Here is a tiny trained network, its code and every weight. The questions are about switching its units off for an input and a target symbol, where a switched-off unit gives its printed mean instead of its output.

import numpy as np


def w(rows, s, z=0):
    codes = np.array(rows[::2]) - 128.0
    scale = np.full(codes.shape[1], s)
    scale[-1] = z or s
    return codes * scale


def norm(h):
    return h / np.sqrt((h * h).mean(-1, keepdims=True) + 1e-5)


def f(y):
    return np.maximum(y, 0)


def softmax(a):
    e = np.exp(a - a.max(-1, keepdims=True))
    return e / e.sum(-1, keepdims=True)


def log_softmax(a):
    a = a - a.max(-1, keepdims=True)
    return a - np.log(np.exp(a).sum(-1, keepdims=True))


def net(x, mask):
    ids = ['βγζλμσφψω'.index(c) for c in x.split()]
    T = len(ids)
    res = E[ids] + P[:T]
    u = 0
    for l in range(2):
        q, k, v = (norm(res) @ M[l].T for M in (Q, K, V))
        z = softmax(np.where(np.tri(T) > 0, q @ k.T / 2**0.5, -1e9)) @ v
        res = res + np.where(mask[u], z, O[l][:, -1]) @ O[l][:, :-1]
        u += 1
        y = f(norm(res) @ A[l][:, :-1].T + A[l][:, -1])
        res = res + np.where(mask[u : u + 4], y, B[l][:, -1]) @ B[l][:, :-1]
        u += 4
    return log_softmax(norm(res)[-1] @ U[:, :-1].T + U[:, -1])


Q, K, V, O, A, B = {}, {}, {}, {}, {}, {}
E = w([
[78,66,127,161,107,48],'β',
[24,91,157,44,58,173],'γ',
[116,124,136,82,114,97],'ζ',
[154,169,134,126,142,160],'λ',
[99,172,76,181,133,63],'μ',
[45,108,106,115,166,93],'σ',
[114,152,128,140,111,156],'φ',
[102,195,149,153,134,252],'ψ',
[158,141,130,134,112,107],'ω',
],0.027)
P = w([
[194,112,22,41,167,148],'0',
[210,95,81,105,83,87],'1',
[25,163,177,137,139,122],'2',
[204,167,145,83,149,210],'3',
[185,100,104,114,122,112],'4',
[9,161,211,161,124,64],'5',
[213,193,206,112,168,185],'6',
[174,112,106,117,114,114],'7',
],0.012)
Q[0] = w([
[107,163,187,97,202,42],'0.h0',
[255,75,72,253,142,74],'0.h0',
],0.0066)
K[0] = w([
[85,86,141,91,213,80],'0.h0',
[216,128,249,191,92,159],'0.h0',
],0.011)
V[0] = w([
[194,52,170,253,21,159],'0.h0',
[105,129,20,52,111,130],'0.h0',
],0.0047)
O[0] = w([
[9,190,20,135,125,110,1],'0.h0',
[78,215,243,168,123,216,221],'0.h0',
],0.011,0.0063)
A[0] = w([
[200,215,169,131,157,164,133],'0.n0',
[30,181,117,128,121,150,166],'0.n1',
[169,145,90,254,159,126,2],'0.n2',
[92,59,200,228,58,105,230],'0.n3',
],0.0099,0.0037)
B[0] = w([
[83,149,63,235,96,50,255],'0.n0',
[147,172,180,95,62,72,183],'0.n1',
[45,86,148,30,219,89,137],'0.n2',
[38,151,1,161,139,209,229],'0.n3',
],0.0096,0.0085)
Q[1] = w([
[92,92,2,202,185,133],'1.h0',
[163,127,1,109,78,167],'1.h0',
],0.0079)
K[1] = w([
[108,140,72,188,153,143],'1.h0',
[87,209,1,57,92,117],'1.h0',
],0.0084)
V[1] = w([
[164,92,50,116,254,80],'1.h0',
[165,59,198,89,155,107],'1.h0',
],0.0071)
O[1] = w([
[165,148,137,124,65,101,4],'1.h0',
[93,156,2,151,10,97,20],'1.h0',
],0.0076,0.0039)
A[1] = w([
[192,145,2,179,183,127,105],'1.n0',
[129,198,173,145,97,108,61],'1.n1',
[57,122,237,159,71,81,250],'1.n2',
[144,198,144,149,81,226,171],'1.n3',
],0.0099,0.0017)
B[1] = w([
[140,196,110,47,43,208,163],'1.n0',
[122,103,254,94,227,82,195],'1.n1',
[34,103,176,234,60,116,254],'1.n2',
[201,13,72,68,172,67,224],'1.n3',
],0.0082,0.0089)
U = w([
[109,119,38,152,111,164,156],'β',
[119,100,172,69,75,196,109],'γ',
[122,94,212,72,116,49,46],'ζ',
[181,131,132,80,128,130,254],'λ',
[97,154,85,103,168,67,110],'μ',
[134,91,104,214,12,134,127],'σ',
[160,68,157,153,184,136,88],'φ',
[99,100,127,99,223,198,118],'ψ',
[135,207,111,154,77,155,160],'ω',
],0.012,0.0066)

Each question gives the input, a string of symbols that net reads in full, and the target symbol t.
The units are the heads (2 rows each of Q, K, V and O) and the neurons (one row each of A and B). Each row of codes is followed by its name. A weight is (code - 128) times the scale printed after its matrix; where a second scale follows, it is the last column's (O, A, B and U).
mask holds one flag per unit, layer by layer, with each layer's heads first. A switched-off unit (its flag False) gives its mean, the last column of its rows in O or B, instead of its output. The means were averaged over made-up inputs and are rounded, as every weight is.
A unit's drop is (log p(t) with every unit on - log p(t) with that unit switched off) / (log p(t) with every unit on - log p(t) with every unit switched off).
The circuit of an input: a set's keep is (log p(t) with only the set's units on - log p(t) with every unit switched off) / (log p(t) with every unit on - log p(t) with every unit switched off). Starting from all 10 units, units are removed one at a time, each time the one whose removal leaves the highest keep (on an exact tie, the one counted first), for as long as the keep stays at least 0.8.
units of the circuit, in order: the units of the circuit, biggest drop first
most important unit: the unit with the biggest drop
top k neurons: the k neurons with the biggest drops, biggest first
top k neurons in layer l: the k neurons of layer l with the biggest drops, biggest first
drop of u: that unit's drop, to one decimal
input λ ζ σ λ φ ψ ζ σ, target ψ: top 3 neurons : (0.n0 1.n2 0.n3)
input σ σ σ λ σ σ σ, target σ: units of the circuit, in order : (1.h0 0.h0 0.n3)
input γ σ φ σ σ φ λ ζ, target σ: top 2 neurons : (0.n1 1.n1)
input σ λ ψ, target σ: top 3 neurons : (0.n3 0.n0 1.n3)
input σ λ ψ γ ψ, target φ: top 3 neurons : (1.n3 0.n3 0.n0)
input φ ζ σ σ, target σ: most important unit : 1.h0
input σ ω σ λ, target λ: top 2 neurons in layer 1 : (1.n2 1.n3)
input γ σ ζ ψ σ φ φ λ, target ω: top 2 neurons : (1.n0 0.n0)
input ω λ σ φ, target φ: top 2 neurons : (1.n3 1.n1)
input σ ψ σ γ ω λ, target σ: units of the circuit, in order : (0.h0 1.h0 0.n3)
input σ ζ ψ φ φ σ ψ σ, target ψ: units of the circuit, in order : (0.n0 0.n3 1.n2)
input λ σ ψ ω, target ω: top 2 neurons : (0.n0 1.n0)
input σ σ β ψ λ, target ω: top 3 neurons in layer 1 : (1.n0 1.n3 1.n2)
input φ ζ σ σ φ λ φ φ, target ζ: top 3 neurons in layer 0 : (0.n1 0.n0 0.n3)
input σ ω ζ, target σ: top 2 neurons : (0.n3 1.n2)
input σ φ λ, target σ: most important unit : 0.n0
input σ λ σ ζ φ γ ω φ, target ζ: top 2 neurons in layer 1 : (1.n1 1.n3)
input ζ γ φ λ σ φ μ, target μ: top 2 neurons in layer 0 : (0.n2 0.n1)
input σ ω λ σ λ β σ ω, target λ: top 2 neurons in layer 1 : (1.n2 1.n0)
input λ σ φ φ, target φ: most important unit : 1.n3
input σ γ ψ, target σ: drop of 1.h0 : 0.7
input λ ζ σ ω, target ω: drop of 1.n2 : 0.2
input ζ ω σ ω σ σ γ ψ, target φ: drop of 0.n3 : 0.2
